Input:
[[125 119 119 123 126 141 128]
 [157 102 101 141 120 132 110]]
Output: 128

Input:
[[136 118 137 121]
 [157  99 152 113]
 [131 131 120 139]]
Output: 113

Input:
[[135 132 102 127 103 127 130]
 [115 119 129 126 130 137 136]
 [119 124 135 136 118 133 126]]
Output: 136

Input:
[[117 129 106 120]
 [144 115 111 119]
 [144 147 131 112]]
Output: 119

Input:
[[127 134 148 132 135 144 146]
 [128 123 128 130 130 151 147]]
Output: 146

Input:
[[133 139  98 123 154 111]
 [102 118 143 109 109 141]
 [117 153 104 144 121  98]]
Output: 141
---
[[126 126 120 122 115 115]
 [118 102 118 120 143 125]
 [131 122 114 114 130 133]] -> 102

[[120 126 147 115 137 156]
 [137 132 114 143 122 111]] -> 132

[[123 131 115 131 114 114]
 [105 134 121 129 124 117]] -> 134

[[146 135 142 106]
 [127 118 116 135]
 [137 129 134 117]] -> 118

[[117 129 112 120 145 142]
 [106 114 123 124 152 144]] -> 114

[[124 127 128 135]
 [125 106 134 123]] -> 106

[[147 111 113 138 138 141 140]
 [129 126 140 108 126 121 106]
 [136 115 131 118 118 137 123]] -> 126
---
[[115 123 139 150 132 130 130]
 [100 131 153 131 143 138 130]
 [108 132 123 149 127 114 118]] Out: 130

[[141 143 141 143 138 128 131]
 [101 132 131 137 129 116 111]
 [128 116 137 120 104 135 120]] Out: 131

[[135 152 152 138 154 120 114]
 [122 117 121 113 153 141 146]
 [128 129 129 128 127 127 127]] Out: 114

[[109 137 112 137]
 [119 144 140 143]
 [112  99 136 100]] Out: 137

[[125 134 116 115 113 127 133]
 [125 146 141 122 137 151 139]
 [120 135 116 119 115 125 137]] Out: 133

[[123 107 136 120 127 132 122]
 [151 127 143 146 132 137 113]
 [124 144 122 139 116 115 141]] Out: 122
---
[[120, 122, 122, 120, 123, 122, 126, 125, 129, 127, 128, 128, 130, 129],
 [140, 131, 132, 133, 130, 126, 125, 124, 122, 121, 117, 111, 114, 111],
 [124, 123, 127, 130, 131, 129, 133, 134, 138, 139, 138, 141, 142, 144],
 [104, 107, 108, 113, 117, 119, 123, 127, 130, 132, 136, 139, 140, 143],
 [121, 123, 124, 126, 126, 124, 125, 122, 122, 123, 123, 126, 124, 119],
 [117, 117, 117, 117, 119, 119, 122, 121, 125, 126, 128, 127, 127, 128],
 [112, 113, 123, 125, 128, 134, 134, 136, 138, 143, 144, 147, 148, 151],
 [108, 107, 109, 114, 118, 122, 125, 129, 132, 136, 140, 145, 147, 152],
 [122, 124, 121, 122, 121, 120, 119, 119, 118, 117, 120, 122, 121, 119],
 [133, 132, 138, 134, 131, 132, 132, 131, 128, 131, 130, 134, 123, 119]]: 124

[[127, 124, 131, 122, 129, 132],
 [128, 130, 121, 138, 125, 122],
 [156, 130, 139, 134, 154, 138],
 [133, 150, 151, 118, 136, 143],
 [138, 142, 154, 116, 141, 150],
 [132, 122, 114, 142, 129, 115]]: 156

[[125, 120, 134, 114, 130, 134],
 [105, 120, 124, 121, 126, 106],
 [129, 123, 122, 119, 112, 134],
 [126, 117, 114, 132, 113, 128],
 [119, 125, 138, 122, 137, 118],
 [114, 122, 123, 124, 122, 103],
 [128, 113, 114, 132, 125, 131]]: 129

[[150, 146, 114, 118, 117, 118, 140, 120, 126, 149, 117, 119],
 [135, 117, 126, 135, 124, 134, 129, 130, 134, 136, 129, 122],
 [123, 116, 119, 138, 133, 125, 116, 128, 136, 129, 113, 120],
 [116, 120, 120, 128, 139, 133, 113, 133, 112, 117, 122, 110],
 [132, 134, 131, 113, 113, 124, 137, 120, 117, 125, 136, 130],
 [115, 125, 138, 132, 137, 132, 123, 133, 129, 115, 135, 138],
 [119, 126, 126, 124, 133, 130, 121, 130, 115, 118, 129, 121],
 [119, 116, 120, 139, 137, 127, 113, 132, 133, 125, 114, 119]]: 123

[[114, 124, 119, 143, 134, 123, 114, 135, 138, 133, 120, 129, 131, 133, 140],
 [119, 121, 123, 113, 124, 138, 146, 140, 118, 123, 114, 148, 113, 128, 147],
 [126, 114, 127, 121, 122, 135, 116, 130, 138, 135, 126, 137, 145, 113, 138],
 [121, 113, 130, 116, 129, 130, 123, 148, 132, 137, 122, 137, 147, 121, 134],
 [113, 128, 118, 132, 131, 129, 136, 137, 123, 123, 114, 139, 109, 138, 147],
 [130, 120, 125, 117, 115, 142, 130, 117, 130, 125, 126, 141, 125, 113, 143],
 [115, 112, 127, 118, 131, 128, 123, 154, 132, 138, 117, 140, 144, 125, 139],
 [133, 130, 136, 112, 130, 128, 147, 139, 114, 125, 128, 130, 124, 132, 117],
 [120, 135, 128, 147, 144, 111, 116, 140, 133, 135, 128, 113, 135, 145, 117],
 [131, 143, 129, 133, 135, 121, 144, 127, 116, 120, 129, 120, 108, 144, 118]]: 126

[[130, 120, 127, 125, 124, 128, 122, 132, 124, 122],
 [127, 120, 120, 106, 125, 118, 119, 125, 127, 128],
 [128, 127, 131, 138, 118, 136, 116, 140, 126, 130],
 [127, 124, 114, 113, 140, 100, 119, 135, 130, 121],
 [127, 125, 141, 128, 137, 136, 127, 133, 127, 137],
 [126, 127, 123, 133, 128, 118, 118, 134, 123, 123],
 [127, 133, 123, 134, 131, 123, 128, 127, 130, 124],
 [126, 132, 141, 125, 132, 125, 137, 152, 130, 131],
 [126, 139, 124, 105, 133, 112, 133, 126, 127, 131],
 [127, 121, 122, 140, 135, 115, 113, 131, 129, 134]]: 128

[[114, 135, 123, 137, 123, 130, 138, 139, 123, 136, 144, 131, 128],
 [131, 137, 127, 140, 131, 123, 131, 137, 141, 127, 129, 135, 144],
 [128, 119, 132, 114, 141, 119, 139, 123, 121, 131, 128, 135, 122],
 [120, 125, 134, 124, 120, 136, 106, 133, 132, 128, 123, 138, 133],
 [128, 132, 149, 131, 134, 118, 130, 121, 144, 127, 125, 125, 143],
 [128, 121, 104, 127, 134, 132, 117, 139, 123, 119, 124, 137, 115],
 [123, 130, 118, 119, 125, 136, 131, 134, 126, 137, 130, 147, 135],
 [129, 127, 129, 127, 142, 129, 133, 130, 128, 124, 135, 124, 105],
 [128, 140, 142, 131, 124, 125, 133, 131, 140, 128, 132, 142, 141],
 [149, 133, 130, 111, 132, 125, 134, 118, 134, 128, 129, 131, 127],
 [120, 119, 144, 134, 126, 133, 124, 133, 132, 129, 126, 135, 143],
 [124, 132, 130, 138, 111, 135, 137, 132, 126, 133, 143, 131, 134]]: 128

[[141, 126, 140, 134, 129, 135, 144, 126, 117, 123, 121, 140, 121, 124, 138],
 [133, 117, 119, 147, 144, 143, 133, 140, 123, 112, 131, 133, 118, 124, 133],
 [126, 130, 139, 130, 146, 131, 127, 125, 132, 118, 125, 125, 133, 128, 131],
 [121, 131, 114, 118, 143, 120, 122, 137, 134, 120, 136, 121, 130, 130, 121],
 [134, 137, 117, 112, 126, 122, 134, 135, 118, 132, 131, 133, 117, 123, 134],
 [127, 116, 102, 142, 120, 136, 125, 145, 130, 128, 137, 129, 123, 130, 126],
 [131, 138, 121, 109, 126, 119, 129, 132, 127, 136, 132, 136, 119, 127, 133]]: 126
